Below are the code and all the weights of a small trained network. Each question names an input and a class and asks about switching units off, where a switched-off unit gives its printed mean instead of its output.

import numpy as np


def w(rows, s, z=0):
    codes = np.array(rows[::2]) - 128.0
    scale = np.full(codes.shape[1], s)
    scale[-1] = z or s
    return codes * scale


def norm(h):
    return h / np.sqrt((h * h).mean(-1, keepdims=True) + 1e-5)


def f(y):
    return y / 2 * (1 + np.tanh(0.7978845608 * (y + 0.044715 * y**3)))


def log_softmax(a):
    a = a - a.max(-1, keepdims=True)
    return a - np.log(np.exp(a).sum(-1, keepdims=True))


def net(x, mask):
    res = np.array(x, float).reshape(1, 2) / 4 @ E
    u = 0
    for l in range(3):
        y = f(norm(res) @ A[l][:, :-1].T + A[l][:, -1])
        res = res + np.where(mask[u : u + 4], y, B[l][:, -1]) @ B[l][:, :-1]
        u += 4
    return log_softmax(norm(res)[-1] @ U[:, :-1].T + U[:, -1])


A, B = {}, {}
E = w([
[145,117,60,56,123,155,236,129,138,254,123],'x0',
[108,87,101,130,194,185,101,62,128,55,132],'x1',
],0.0079)
A[0] = w([
[150,111,62,43,122,149,196,90,145,152,104,31],'L0N1',
[119,189,174,174,9,14,142,217,124,126,99,4],'L0N2',
[169,176,169,127,110,54,138,174,128,155,130,23],'L0N3',
[161,100,3,70,130,126,172,140,117,182,133,39],'L0N4',
],0.0065,0.0033)
B[0] = w([
[138,75,128,134,60,131,143,96,184,131,133,235],'L0N1',
[214,137,151,74,169,53,62,150,87,178,245,254],'L0N2',
[149,147,168,104,168,152,104,152,112,153,115,180],'L0N3',
[117,137,126,164,99,180,164,108,134,70,106,248],'L0N4',
],0.011,0.0068)
A[1] = w([
[111,181,148,146,76,123,102,205,111,158,79,1],'L1N1',
[160,183,162,127,185,83,77,143,76,127,199,22],'L1N2',
[60,164,67,141,115,179,185,159,124,139,51,108],'L1N3',
[152,120,109,163,81,253,223,109,148,135,89,20],'L1N4',
],0.0068,0.002)
B[1] = w([
[191,130,167,147,127,157,110,159,40,91,199,120],'L1N1',
[102,3,72,140,95,123,162,147,123,120,87,235],'L1N2',
[96,133,83,184,135,16,8,98,160,199,132,162],'L1N3',
[102,84,1,34,82,79,127,92,182,160,151,254],'L1N4',
],0.0064,0.0082)
A[2] = w([
[115,32,134,152,169,91,77,115,90,29,162,151],'L2N1',
[150,246,134,80,103,146,166,164,149,170,133,1],'L2N2',
[208,83,204,111,87,122,146,165,136,164,175,39],'L2N3',
[3,109,146,157,212,208,150,100,168,89,2,34],'L2N4',
],0.0075,0.0029)
B[2] = w([
[66,121,100,159,124,183,210,139,151,102,46,254],'L2N1',
[75,129,175,217,130,143,73,113,36,2,100,129],'L2N2',
[101,226,122,168,150,171,149,45,141,74,121,191],'L2N3',
[184,240,169,40,247,161,48,65,153,204,129,182],'L2N4',
],0.0081,0.0088)
U = w([
[58,143,126,180,114,50,76,136,170,221,116,2],'0',
[180,241,157,151,69,181,184,55,106,134,190,70],'1',
[31,10,133,202,56,157,145,203,131,44,30,72],'2',
[234,147,203,56,146,52,55,199,74,216,233,175],'3',
[138,60,146,186,162,58,105,198,77,58,153,101],'4',
[82,194,142,116,217,238,126,80,177,97,42,154],'5',
[127,28,61,36,28,170,189,63,229,181,138,246],'6',
],0.011,0.0028)

Each question gives the input, the list of numbers given to net, and the class t.
The units are the neurons (one row each of A and B). Each row of codes is followed by its name. A weight is (code - 128) times the scale printed after its matrix; where a second scale follows, it is the last column's (A, B and U).
mask holds one flag per neuron, layer by layer. A switched-off neuron (its flag False) gives its mean, the last column of its row in B, instead of its output. The means were averaged over made-up inputs and are rounded, as every weight is.
A unit's drop is (log p(t) with every unit on - log p(t) with that unit switched off) / (log p(t) with every unit on - log p(t) with every unit switched off).
The circuit of an input: a set's keep is (log p(t) with only the set's units on - log p(t) with every unit switched off) / (log p(t) with every unit on - log p(t) with every unit switched off). Starting from all 12 units, units are removed one at a time, each time the one whose removal leaves the highest keep (on an exact tie, the one counted first), for as long as the keep stays at least 0.8.
units of the circuit, in order: the units of the circuit, biggest drop first
k most important neurons: the k neurons with the biggest drops, biggest first
top k neurons in layer l: the k neurons of layer l with the biggest drops, biggest first
drop of u: that unit's drop, to one decimal
input [0,4], class 5: units of the circuit, in order	L1N4
input [-3,4], class 5: units of the circuit, in order	L0N2, L2N4
input [1,7], class 5: 2 most important neurons	L0N2, L0N1
input [-5,-3], class 4: units of the circuit, in order	L0N2, L1N2, L2N1, L1N4
input [6,-7], class 1: 2 most important neurons	L1N2, L2N2
input [-8,-6], class 3: 2 most important neurons	L0N2, L0N4
input [-1,2], class 5: top 2 neurons in layer 0	L0N2, L0N1
input [-1,1], class 5: top 2 neurons in layer 0	L0N1, L0N2
input [0,2], class 5: top 2 neurons in layer 0	L0N1, L0N4
input [-4,-1], class 2: 2 most important neurons	L1N2, L2N1
input [-1,3], class 5: 3 most important neurons	L0N2, L2N4, L1N4
input [-1,6], class 5: 2 most important neurons	L0N2, L2N4
input [0,-1], class 3: drop of L0N2	0.3
input [2,-8], class 3: drop of L0N2	0.6
input [-8,-8], class 3: units of the circuit, in order	L0N2
input [5,-7], class 1: drop of L2N3	0.1
